Every row comes from one small tree of marks. Brackets hold a mark, then the marks that hang from it, in the order of their numbers. Every link used is in the known rows. Which tree was each row made from?
Known rows:
(K708 (K730 (K209 K907) (K431 K82))): [-1.15  0.31 -0.07 -0.93  1.53  1.11 -1.64 -0.03  1.49 -0.01 -2.38  2.29
  0.33  3.78  0.16  1.30 -0.90 -0.46 -2.34  1.08 -3.16 -1.74  0.79  0.18
 -1.11 -0.65  0.99  0.22 -0.36 -1.23 -0.13 -0.62 -0.82  0.84 -0.71  1.41
  0.03 -0.89  3.50  0.59  0.60 -0.37]
(K495 (K789 (K708 (K730 (K431 K82) K883) K907))): [-0.74 -0.22  0.68  0.22 -0.24  0.74 -0.24  0.51  2.11 -0.45 -1.03  4.50
 -0.06  2.43 -1.04 -1.55 -0.09 -1.68  0.09 -0.01 -2.73  2.57 -1.46  0.07
 -2.52 -0.84  0.60 -1.34 -0.08 -0.14 -1.75 -0.02  0.25  3.85  0.15 -6.66
  1.53 -0.98  2.64 -1.84  0.38  0.12]
(K209 (K730 (K82 K495) K883) (K907 K78)): [-1.92  1.06  0.21 -0.61  2.71  1.00 -1.60 -3.36 -1.65 -0.12 -1.66 -2.17
  0.37 -1.98 -0.36 -1.88 -0.62 -0.94  1.60  0.67 -3.35 -2.04  1.72  3.13
 -2.08 -0.40  2.14 -1.72 -1.50 -0.61 -1.07 -0.04 -0.67 -0.92  1.30  3.44
 -0.02 -0.13 -0.30  1.34  0.29 -0.88]
(K431 (K82 K907) (K495 K789) K708): [-0.05  1.96 -2.20 -0.78 -0.26 -0.18 -1.09  0.64  0.73 -1.73 -2.93 -3.11
  3.03 -0.71 -0.26  1.74 -0.15  0.15  3.88 -0.99 -1.98 -1.51 -1.75 -0.69
 -3.43 -0.54 -5.12  1.68  1.64  0.79  0.08  2.01 -0.48 -3.14 -0.98 -4.92
  0.65  0.06 -2.73 -0.10 -3.17  1.23]
(K431 K78 (K82 K495 (K883 K730))): [ 0.44  0.50 -0.90  0.05 -3.70  0.32  0.70  1.25 -0.22 -1.55  0.59  0.50
  2.05 -1.29  0.01  1.95 -0.56  0.94  0.77 -0.42  0.65 -0.68 -0.27  0.53
  1.46  0.20 -1.17  4.27  2.06 -1.61  1.09  1.24 -0.49 -3.34  0.39 -1.71
  0.71  0.32 -0.30  2.22 -1.31  0.51]
(K907 K78 (K82 (K495 (K883 K730)))): [ 0.75  0.43  0.26 -0.58 -1.55 -1.70 -0.23 -0.52 -3.21  0.95  0.64 -3.79
 -0.47 -2.26 -0.64 -0.43  0.52  0.82  0.94 -1.05  1.20  0.66 -0.46  1.57
  1.24  0.48  1.96  1.18 -0.11 -0.28  0.30  0.73 -0.75 -0.72 -0.71 -0.13
  0.50  1.83 -1.02  1.48 -3.29 -0.45]
(K789 (K708 (K60 K78))): [ 0.43  0.13 -0.03  0.27 -2.17 -0.08 -0.03  1.05 -0.37 -0.47  1.03 -0.80
 -2.09  0.29  0.80 -2.69  1.03 -1.43 -3.35  1.11  1.19  3.25 -0.96  0.11
  3.15 -1.07  0.59 -3.19 -0.61 -0.72 -0.31 -1.67  1.24  2.06 -0.59 -3.67
 -0.14  0.10  0.88 -1.36  2.98  0.90]
(K789 (K708 K60 K730)): [ 0.88 -0.15  0.09 -0.30  0.04  0.49 -0.97  1.58 -3.72 -0.10  0.61  1.81
 -3.91  0.46  0.42 -2.19  0.69 -1.44 -5.16  1.44 -0.18  4.49 -0.73 -1.60
  1.04  0.17 -2.24 -3.17 -1.53 -2.27 -0.95 -1.65  0.46  2.14 -0.57 -4.13
  0.80  0.88  2.98 -1.02  1.98  0.59]
(K431 (K82 K209) (K495 K789 K883) K708): [ 1.03  0.92 -1.33 -0.33 -1.22 -1.26 -0.40  0.33 -1.15 -4.13 -2.20 -1.53
  2.72  0.03 -1.10  1.50 -0.19 -0.03  3.37 -1.64 -1.75 -2.47 -1.55  1.22
 -1.36 -0.83 -2.87  2.32  0.97  0.96  1.31  0.94 -0.88 -2.28  0.35 -5.53
  1.05 -0.53 -4.10 -1.46 -0.74  0.85]
(K209 (K730 K431 K883) (K907 K78 K82)): [-0.71  0.42  0.17 -0.10  2.37 -0.14 -2.00 -2.11  0.98  0.51 -2.33 -2.12
  1.50  0.43  0.82 -3.64 -0.64  0.31  2.84  0.77 -2.16 -1.67  1.32  2.08
 -1.38 -0.28  4.33 -2.19 -3.68  0.16 -0.76 -0.13 -1.03 -0.08 -0.11  4.62
 -1.48  0.01  0.44  1.65 -1.45 -0.02]
(K209 (K730 K82) K907): [-2.15  0.77 -0.23  0.32  1.83  0.59 -1.36 -1.22 -3.36 -0.13 -4.79 -1.59
  0.90 -1.81  0.48 -2.99 -1.07 -1.06 -1.07  2.44 -1.79 -2.83  1.24  0.59
 -2.39 -0.43 -0.63 -2.98 -3.14 -0.94 -0.94 -0.74 -0.32 -1.27  0.93  5.72
 -1.19 -1.25  2.07  1.21  1.08 -0.91]
(K60 K78 (K209 (K730 (K431 K495)))): [-0.25  0.75 -0.39  1.59 -1.73 -1.04 -0.36 -0.22  5.08  0.00  0.82 -2.00
  3.62  2.27  1.73  0.53 -0.61 -1.06  0.26 -0.39  1.78 -0.36  0.41 -1.41
  2.42 -1.94  1.66 -3.36 -1.49  1.03  0.56 -1.16  1.38  1.38  3.06  0.20
 -0.87 -1.54 -1.39 -1.13  1.74 -0.49]
(K789 (K708 K431 (K730 (K82 K883) K209) K907)): [-0.16 -1.32  1.02  0.06  3.00  1.13 -0.44  0.93  3.09 -0.08  2.31  6.02
 -3.00  2.89 -0.89  0.68  0.75 -1.46 -3.74  0.50 -3.05  2.36  0.23 -3.96
 -0.70 -0.16 -2.52 -4.00  0.52 -0.46 -2.06 -0.55  0.33  4.02 -1.19 -0.78
  1.24  1.48  6.20 -1.63  0.02 -0.27]
(K209 (K730 K82 (K431 K78 K708) (K883 K789))): [-1.45  0.41 -1.17  0.54  2.81  1.85  0.57  1.16  3.45 -0.41 -2.48 -0.40
  1.38  3.14  1.04 -2.10 -0.40  1.44  1.59 -0.26 -3.79  0.76  0.72  1.62
 -1.78 -1.25 -1.02 -1.02 -3.25  1.08 -2.01  1.14  0.55  1.17  5.10 -0.42
  0.58 -0.92 -1.87  0.61  0.05 -0.77]
(K60 (K209 (K907 K78 K82))): [-0.15  0.63 -0.58 -0.22  0.62 -2.02 -1.40 -2.02 -0.30  0.68 -2.19 -2.09
 -0.98  0.10  1.68  0.00 -0.48  0.14  1.89 -0.10  1.45 -1.68  0.35  1.48
  0.58 -0.67  1.54 -3.38 -3.93 -0.25  0.68 -1.21  0.60 -0.39 -0.88  4.04
 -1.58  0.55  0.84  1.18 -0.46  1.36]
(K730 (K82 K209 (K883 K789) (K907 K78)) K431): [-0.57 -0.66  0.83 -0.31  1.47  1.03  0.45 -0.16  7.60  2.09  5.30  4.03
  1.41  1.74  1.90  3.19  1.57  2.63  5.55 -0.22  0.72 -1.30  0.80  0.45
  0.92  1.47  5.90  5.61  6.57  0.55 -1.46  1.73  0.20 -0.94  0.56  5.42
  0.18 -1.05 -3.21 -1.38 -0.44 -2.22]
(K82 (K495 K431 (K883 (K789 K708))) K907): [-0.47  0.91  0.67 -0.27 -3.78  0.52  0.98 -0.99 -0.56  0.39 -1.26 -3.39
  0.89 -4.08 -2.57  0.67  0.26 -2.14 -1.14 -1.34  1.67  2.05 -1.08  2.11
 -1.47  0.88 -1.10  2.66  7.28  1.45 -0.28  0.31  0.94 -0.62 -0.20 -4.10
  1.22 -0.22 -3.31 -2.91  0.85 -0.81]
(K78 (K907 (K82 (K209 K730) (K495 K789)))): [ 1.19 -0.21  0.14 -0.27  2.23 -1.25  0.48  0.06 -4.56  1.26 -0.03 -0.86
  0.65 -3.00  0.71  1.40 -0.26  0.70  1.13  0.25  0.65 -0.20  1.00 -1.66
 -1.02  0.90 -1.04  2.52 -2.07 -0.47  1.60 -0.11 -0.78  0.28 -1.49  0.96
 -0.38  0.54 -1.17  1.15 -1.10  0.15]
(K78 (K907 (K82 K209 (K883 K730 K789)))): [-0.39 -0.88  0.52  0.45 -0.34 -0.56  1.16  2.23 -5.08 -0.04  2.34  1.12
 -2.00  0.38  1.28 -0.45  0.87  2.19  0.16  0.22  2.44  0.66 -0.36 -0.88
  1.28  1.80  0.80  3.44  0.12  0.96  0.74  0.53 -0.61 -1.47 -1.36  0.77
 -1.64  1.04 -0.18  1.64 -2.82  0.51]
(K78 (K907 (K82 K209 (K495 K431) (K883 K789)))): [ 1.33 -0.97  0.38 -0.55  0.25 -0.28  1.52  0.40 -2.37  0.53  2.82  0.40
 -0.37 -2.38 -0.10  3.23  0.23  1.33  0.21 -1.04  2.59  0.72  0.24 -0.76
 -0.45  1.98 -0.98  4.89  1.34  1.16  1.26  0.33 -1.04 -1.02 -2.21  0.73
 -0.60  1.56 -2.20  0.29 -0.31  1.11]
(K708 (K431 K78 (K82 K883)) K907): [ 1.74 -1.39 -0.48  0.04 -1.47  0.19  0.38  0.44  4.63  0.31  0.61  4.73
  0.40 -1.48 -0.48  2.68 -1.55  0.88  0.89  0.06  0.19 -1.15 -0.47 -4.82
 -0.33 -0.26 -6.46 -2.13 -1.31 -1.49 -0.41  0.79  0.19  0.92 -2.52  3.85
  0.35  0.40  4.49  1.23  0.96  1.34]
(K78 (K907 (K82 (K495 K431 (K883 (K730 K209)))))): [ 0.43 -0.63  0.17 -0.73 -0.34 -0.77  1.33  0.97 -3.07  0.44 -2.55 -3.98
 -1.22 -0.93 -2.09  0.62  0.04 -0.01 -2.54 -1.55  1.06  0.47 -0.08  0.67
 -1.20  0.52 -0.55  1.00  0.08  1.62  1.67 -0.21 -1.08 -0.55 -0.15 -2.65
 -0.46  1.64 -0.65  0.08 -1.83  0.32]
(K883 (K730 (K82 K495) (K209 K907)) K789): [-3.96  1.41  0.49  0.46 -0.62  1.77  1.46  0.44 -3.98 -1.11 -1.75 -1.07
 -3.81  1.52 -0.31 -0.96 -0.27 -0.10 -3.29  1.01 -1.83 -0.74  0.30  3.25
 -0.23  0.41  1.24  0.76  3.18  1.27 -0.64  0.51  0.34 -1.01  1.09  0.77
 -0.14 -1.15  0.41  1.63 -2.03 -0.82]
(K78 (K907 (K82 K209 (K495 K431 K789) K883))): [ 2.46 -1.32  0.56 -0.39  0.53 -1.19  1.25  0.11 -0.22  0.25  2.06  0.14
  1.07 -3.32 -0.46  3.20  0.20  0.58  1.21 -1.23  2.77 -0.12  0.32 -1.11
 -1.36  1.60  0.29  4.56  1.98  0.80  1.58 -0.01 -1.25 -0.84 -2.20 -0.66
 -0.34  1.07 -2.37 -1.26  0.03  0.52]
(K82 (K209 (K730 K431)) K495 K883 K907): [ 1.08  0.01  1.41 -0.04 -0.15  0.64 -0.56 -1.14  4.21  1.14  6.15  1.44
  4.86 -2.21 -0.20  3.07  0.45  0.75  1.90  0.29  0.93 -1.44  2.15 -2.23
  2.25  2.02  5.37  8.46  9.06 -1.48  0.84  1.31 -0.43 -1.79  0.11  4.80
  0.57 -0.68 -1.87 -1.25  0.11 -2.39]
(K730 K209 (K431 K78)): [ 0.79 -0.75 -1.03 -0.75  2.36  0.54  0.66  0.54  6.72  1.76 -1.26  1.94
  1.32  4.59  0.60  1.47  0.72  0.86 -0.35  0.00 -0.10 -1.82  0.67  0.71
  1.78 -1.23  2.26  0.45 -2.19 -0.84  1.38 -0.16  0.36  1.09  0.53 -1.11
  0.28 -1.46 -0.09 -0.12  2.08 -0.72]
(K78 (K907 (K82 K495 (K883 K789)))): [ 0.43 -0.43 -0.05 -0.45  0.57  0.22  0.72  1.12 -3.99  1.60  2.61 -0.05
 -0.29 -1.54 -0.25  1.71  0.43  1.32 -0.21 -0.37  1.84  1.60 -0.57 -0.98
 -0.15  1.11 -1.47  2.97 -0.33  0.34  0.36  0.81 -0.51 -1.28 -1.74  0.93
 -0.14  2.14  0.29  1.92 -1.21  1.33]
(K789 (K708 (K60 (K209 K730)) (K431 K78))): [ 2.16 -0.29 -0.72  1.28 -0.60 -0.59  0.35  1.18  1.54 -0.72 -1.53  0.15
 -3.44 -0.31  1.68 -0.99 -0.99 -1.06 -2.01  0.54  1.06  3.37  0.53 -3.28
  1.96 -0.83 -4.98 -7.67 -2.64 -1.59 -0.11 -2.57  2.30  1.94  1.25  0.20
 -0.14 -0.22  1.66 -0.80  3.05  1.61]
(K209 (K730 K431) K907): [-1.14  0.59  0.16  0.59  0.64  0.60 -1.44 -0.95 -0.31  0.63 -3.93 -1.64
  2.67 -1.08  0.57 -2.70 -1.25 -0.83 -1.32  2.45 -0.24 -1.95  1.16  0.22
 -1.16 -0.15  2.09 -1.70 -1.10 -1.09 -0.36 -0.89 -0.28 -0.09 -0.16  4.69
 -1.41 -2.38  1.44  0.93  2.33 -1.05]
(K907 K78 (K82 K209 K495)): [ 1.79  0.22 -0.16 -1.68  2.27 -1.62 -0.53 -1.94 -1.33  1.84  3.51 -0.39
 -0.26 -1.48  1.17  2.70  0.94  1.87  2.84 -0.61  0.80 -0.85  0.92  0.27
  2.16  0.91  2.51  3.95 -1.84 -1.46  1.42  0.56 -0.98 -0.01 -3.06  2.10
  0.24  1.66 -1.90  1.92 -1.71  0.29]
(K730 (K82 K495 (K883 (K789 K708))) (K209 K907)): [-2.51  0.82  0.45  0.00  1.24  2.07  0.49 -0.49 -0.40 -1.95  0.72  1.60
 -1.26  2.02 -0.96  0.58  0.93 -1.28 -1.62  0.62 -2.69 -0.58  0.56  3.97
  0.06 -0.03  2.75  1.71  4.40  0.94 -0.47 -0.02  0.19 -1.53  0.21  0.25
  0.73  0.19  0.51 -0.37  0.20  0.28]
(K209 (K730 K431) (K907 (K82 K495 K883))): [ 0.24  0.56  0.64  0.71  0.15  0.29 -1.28 -0.59  0.32 -0.14  0.12 -1.36
  4.02 -2.36 -0.06 -0.78 -1.31  0.06 -0.13  1.34 -0.46 -1.29  1.66 -0.51
 -0.55  0.89  3.15  1.98  1.63 -0.49 -0.02  0.29 -1.15 -1.53 -0.50  6.75
 -0.80  0.45  1.34  1.39 -0.92 -0.01]
(K907 K78 (K82 (K209 K730) (K883 K789))): [ 0.94 -0.32  0.35  0.25  0.17 -1.63 -0.46 -0.96 -2.79 -0.02  3.56  0.98
 -0.61 -0.59  2.29  0.04  1.13  1.66  3.54  0.78  0.72 -1.02  0.62  0.30
  1.81  1.26  0.93  2.29 -1.62 -0.33 -0.26  0.34 -1.10 -1.39 -1.86  5.75
 -0.60  0.82 -1.06  1.51 -2.93 -0.26]
(K60 (K78 (K907 (K82 (K495 K789)))) K209): [ 0.52  0.17  0.01  0.74 -1.41 -2.19  0.97  0.22  1.65  1.15  1.11 -2.62
  1.06 -0.69  1.37  2.61 -0.54 -0.33  0.74 -1.59  2.84  1.26 -0.15 -0.85
  1.14 -1.51  0.33 -1.31 -1.17  1.51  1.19 -0.97  1.67  2.40  0.71 -1.23
 -0.59  0.77 -1.06 -0.71  0.18  0.83]
(K495 (K431 K78) K789 K883): [ 2.26 -1.18 -0.19  0.66 -3.79 -1.68  1.63 -0.37  3.05 -0.88 -5.30 -1.66
  2.08 -3.62 -1.48 -0.34 -0.65 -1.96  0.05 -1.23  3.06 -1.31 -1.30  1.86
 -2.59 -0.84 -3.19 -2.07 -0.04  0.92  0.51 -0.97  0.48  0.29  1.03 -4.45
  0.72 -2.09 -3.18 -4.18  3.31 -1.44]

Write each row's tree:
[-2.26  0.61  0.22  1.74 -0.91  0.10 -0.38 -0.97 -1.39 -1.40 -1.78 -0.07
 -0.29  0.23  0.97 -1.19 -1.15 -0.95 -0.05  1.20  0.01 -1.73  0.81  1.08
 -0.57 -0.46  0.00 -3.01 -0.05  0.47 -1.17 -1.12  1.09 -1.78  3.33  6.78
 -1.02 -1.33  1.42 -0.10  1.06 -0.20]  (K60 (K209 (K730 (K82 (K883 K789))) K907))
[ 0.42 -0.99 -1.44 -1.17  4.55  1.59  0.75  0.84  6.70  0.43 -0.27  2.53
  1.26  6.42 -0.65  1.42  0.93  0.74  1.48 -1.98 -1.47 -1.58  0.14  1.05
  0.19 -1.24  1.34 -0.59 -3.55  1.45  2.43  0.55 -0.22 -0.08  1.53 -6.99
 -0.01  0.05 -2.45 -0.33  0.80  0.88]  (K730 K209 (K431 (K78 K907) K495) K883)
[ 1.27 -0.73 -0.18 -0.91  1.62 -0.21 -0.04  0.73 -2.56  1.81  2.47 -0.42
  1.00 -1.77 -0.65  1.74  0.57  1.15 -0.11 -0.52  1.79  0.78 -0.08 -1.71
  0.07  0.83 -0.11  2.96 -0.88 -0.51  1.04  0.56 -0.95 -1.48 -1.79  0.73
 -0.23  2.56  0.86  1.58 -0.71  1.18]  (K78 (K907 (K82 K495 K883)))
[-1.90  0.69  0.49  0.45 -3.78 -0.11 -0.11 -0.39 -3.73 -2.85  0.61  1.21
 -1.30 -0.28  1.59 -0.01 -0.15  1.07  2.44  1.16  0.39 -2.39 -0.25  3.05
  1.24  1.27  2.20  3.64  3.77 -0.15 -0.03  0.41 -0.87 -3.39 -2.09  3.04
 -1.28 -1.36 -0.78  2.04 -1.73  0.18]  (K431 (K82 (K209 (K907 K78)) (K883 K730 K789)))
[-1.00  0.16  0.33  0.29  1.22  0.93  0.00  0.77 -2.53  0.05  0.16  2.03
 -4.46  2.82  0.44 -0.73  0.71 -1.53 -4.48  0.81 -1.29  3.52 -0.64 -1.59
  0.16 -0.22 -3.59 -3.46 -0.34 -0.20 -1.66 -1.26  1.21  2.84 -1.86 -3.35
  0.73 -0.40  2.98 -0.38  0.63 -0.23]  (K883 (K789 (K708 K431 (K730 K209))))
[ 0.33 -0.24  1.13  1.70 -5.33 -0.95  1.14  2.10 -3.62 -2.48 -2.41 -1.79
 -3.15 -1.28 -1.48 -5.29  0.59 -2.14 -2.90  0.55  1.79  3.13 -2.20  1.90
  0.79 -0.12  1.29 -3.07  3.81  0.21 -0.75 -1.36  1.04  0.33  1.79 -6.36
  0.73 -1.48 -0.28 -3.35  0.86 -0.79]  (K495 (K789 (K708 K60)) (K883 K730))
[-1.70  0.30  0.12  0.42 -0.04  0.84 -0.34 -1.36 -4.63  0.10 -0.69 -0.88
 -1.16  0.81 -0.88 -4.32  0.17 -0.83 -1.15  0.94 -1.08  0.04 -0.40  0.90
 -0.14 -0.58 -0.46 -1.34 -2.96 -0.28 -1.22 -0.21  0.23 -0.56  1.92  0.17
  0.06 -1.45  0.98  0.60  0.89 -0.85]  (K209 (K730 (K883 K789)))
[ 0.05  0.72 -1.83 -0.97  1.09  0.98 -0.61  1.32  3.69 -0.21 -1.58  0.42
  2.86  2.22 -0.67  2.10 -0.70  1.40  1.46 -0.63 -2.23 -0.40 -1.23 -1.57
 -1.83 -0.65 -2.95  0.42 -1.92  0.34 -0.06  1.89 -1.03  0.64 -0.71 -2.55
  0.48  0.18  0.10  1.54 -0.51  2.07]  (K730 (K431 K82 K495 (K708 K907)))
[ 1.60 -0.02 -0.64 -0.82  0.82  0.30 -1.46  1.77 -2.58 -0.28  0.61 -0.85
 -3.12 -0.17  0.38 -0.54 -0.13  0.44 -5.28  0.84 -1.17  3.34 -0.36 -2.81
  0.18  0.07 -5.03 -1.97 -1.66 -2.05 -1.23 -0.38 -0.14  2.19  0.13 -1.55
  0.93  1.41  2.50 -0.24  1.14  0.33]  (K431 (K708 K60 K730))
[ 0.65  0.97 -0.18  0.13 -0.79 -0.46 -0.32  0.19 -2.36 -1.11 -0.58 -1.28
 -3.23 -0.57  0.24 -1.01 -0.58 -0.98 -2.30  0.24  0.52  2.78  0.08  0.68
  1.83 -0.06  0.55 -2.78 -0.29 -0.65  0.80 -1.73  1.18  0.34 -0.01 -0.22
 -0.27  1.63  1.31 -0.09  0.86  3.06]  (K789 (K708 (K60 (K209 (K907 (K82 K495))))))
[ 0.05 -0.54  0.19  0.86 -3.08 -0.30  0.92  1.79  1.92  0.15 -2.28 -0.90
  1.72  0.62 -0.54 -2.19 -0.08  0.41 -1.10 -0.35  2.25 -0.04 -0.72  1.21
  1.55 -0.36  2.58  0.04  1.13 -0.10  0.40  0.16  0.61  0.11  2.49 -2.55
  0.00 -1.56 -0.96 -0.76  0.89 -1.91]  (K495 (K883 (K730 (K431 K78))))
[ 0.54  0.22 -1.37  0.36 -2.17 -0.12  1.00  0.93 -1.09 -1.09 -1.73  0.57
  1.22 -0.39 -0.34  0.28 -0.08 -0.36  0.46 -0.92  1.63 -1.06 -1.81  1.09
  0.29 -0.54 -5.57 -1.84 -2.75  0.99  1.28  0.72  0.72 -1.55  0.72 -4.55
  0.66 -0.21 -3.18 -0.28  0.37  0.42]  (K431 K78 (K495 (K883 K789)))
[-0.15 -0.71  0.53  0.20  1.51 -0.58  0.02  0.31  2.15  0.96  1.91 -0.58
  2.32  1.83  1.54 -1.04  0.18  1.00  1.35 -0.36 -0.06 -0.13  1.16 -0.93
  1.55 -0.82  3.98  0.85 -2.96  1.35  0.77 -0.28 -0.08  2.38  0.70  0.77
 -1.67  0.41 -0.88  0.13 -0.04 -0.34]  (K60 (K78 (K907 (K82 (K209 (K730 K431 K883))))))
[-1.14  0.69  0.32 -0.98 -0.31  0.61  0.29 -1.34  0.71  2.39  1.17 -1.28
  0.20 -2.49 -0.85  2.28  0.63  0.45  2.70 -0.97 -0.14 -0.24 -0.25  1.86
 -0.92  0.38  0.19  2.25  4.45  0.31 -1.34  1.57  0.70 -0.99  1.15  2.39
  1.63  0.37 -2.53 -0.58 -0.87 -1.82]  (K730 (K82 (K495 (K883 K789)) (K907 K78)))
[ 0.46 -0.39  0.80  0.02 -2.70  0.36  1.07 -0.32  0.87 -1.30  2.07 -1.86
 -0.38 -0.47 -2.47  0.95  0.76 -0.98 -3.81 -0.76  1.73 -0.17  0.13  0.91
  1.09  1.03  2.74  3.83  6.16  0.33  0.72 -0.06 -1.13 -2.23  0.04 -2.69
  0.48 -0.25 -0.44 -1.38  0.09 -1.14]  (K82 (K495 K431) (K883 (K730 K209)))
[ 1.06 -0.41 -0.22 -1.44  3.09 -0.63  0.31  0.14 -3.74  2.14  1.60 -0.07
 -0.08 -1.42  0.35  2.42  0.34  1.69  0.33 -0.46  1.27 -0.03  0.73 -1.56
  0.65  1.01  0.22  3.83 -2.35 -0.75  2.16  0.24 -0.74  0.01 -2.30  0.52
 -0.61  1.76 -0.62  1.96 -0.43  1.02]  (K78 (K907 (K82 K209 K495)))
[ 0.53 -0.44  1.09  0.44  0.56 -0.39 -1.51 -1.87  2.46 -0.62  1.95  1.51
  3.03 -0.99  1.80  0.10  0.21  0.35  2.45  1.77  0.76 -3.11  2.02  1.04
  1.50  1.13  5.87  2.38  2.79 -1.29  0.36 -0.57 -1.09 -1.06 -1.50  6.30
 -1.30 -1.73 -1.09 -0.11  1.71 -1.62]  (K82 (K209 (K730 K431) (K907 K78)) K883)
[ 1.43 -1.06  0.87 -0.09  1.56 -0.05 -0.93 -1.32  3.14  0.44  3.22  4.35
 -2.67 -0.70 -1.05  1.08 -0.64 -1.21  0.17 -1.02 -1.36  1.47 -1.14 -4.90
 -2.91  0.19 -5.89 -6.41 -1.59  0.28 -1.93  0.57 -0.08  4.35 -2.67 -3.47
  1.40  0.73  2.50 -1.44 -0.95 -0.33]  (K708 (K431 (K495 K789)) (K730 K883) (K907 K78))
[-1.44  0.12  0.91  1.26 -2.93  0.93  0.48  0.04 -2.39 -1.19  1.05  0.77
 -3.29  0.48 -0.36 -4.88 -0.08 -1.75 -3.00  1.41 -1.70  3.19 -0.78  0.23
  1.35 -0.89 -1.96 -4.77 -1.73  0.77 -1.79 -0.67  1.17  3.52  1.43 -1.31
  0.17 -0.29  2.26 -0.71  1.02  0.62]  (K209 (K730 (K883 (K789 (K708 (K60 K78) K907)))))
[ 0.19 -0.04 -1.55  0.40  0.45 -0.54  0.22  0.85  2.58  1.24 -4.17 -0.15
  2.35  1.80  2.07  2.09 -1.52  0.73  2.38 -0.22  0.69 -0.67  0.92 -0.80
 -0.37 -1.42 -1.86 -2.20 -4.63 -0.92  1.08 -1.13  0.84  0.06  3.04  1.94
 -0.82 -1.40 -0.20  1.46  1.91  0.81]  (K60 (K209 (K730 (K431 (K78 K907) K82))))
[-1.45 -0.07 -0.17 -1.63  3.23  0.92 -1.05 -2.16  3.45  2.29  1.16  0.05
 -0.36  1.37 -0.59 -0.99  1.52  0.71  3.99 -1.02 -1.69 -1.46  0.05  1.40
 -1.02 -0.51  3.46  0.44  0.05 -0.05 -1.49  1.25  0.24 -1.26  1.67  0.58
  0.41  0.45 -0.70 -0.74 -0.82 -1.40]  (K730 (K82 (K907 K78)) K883)
[-1.84 -0.23  0.06 -0.75  1.30  1.30  0.41 -1.50 -1.23 -0.01  0.80  1.05
 -3.49  5.36 -1.95 -2.36  1.47 -0.45 -1.75 -0.34 -1.89 -0.93 -0.78  2.76
  1.39 -1.17  2.23  0.07 -1.41  0.67 -0.20 -0.08  0.42 -0.26  1.23 -2.60
  0.60 -1.01  1.15 -0.45  0.87 -0.30]  (K730 K209 (K883 K789))
[ 1.26 -0.80  0.81  1.47 -2.48 -1.46  0.96  1.30  0.12 -0.81 -0.44  0.53
 -1.43 -2.36 -2.17 -1.23 -1.36 -0.35 -0.46 -0.90  1.02  0.22 -1.95 -5.01
 -1.93  0.53 -5.24 -5.03  0.00  2.01 -0.56  1.07  0.04  1.59 -1.72 -0.49
  0.09  0.84  2.35 -0.91 -3.64  0.53]  (K708 (K431 (K495 K789 (K883 K730))) (K907 K82))
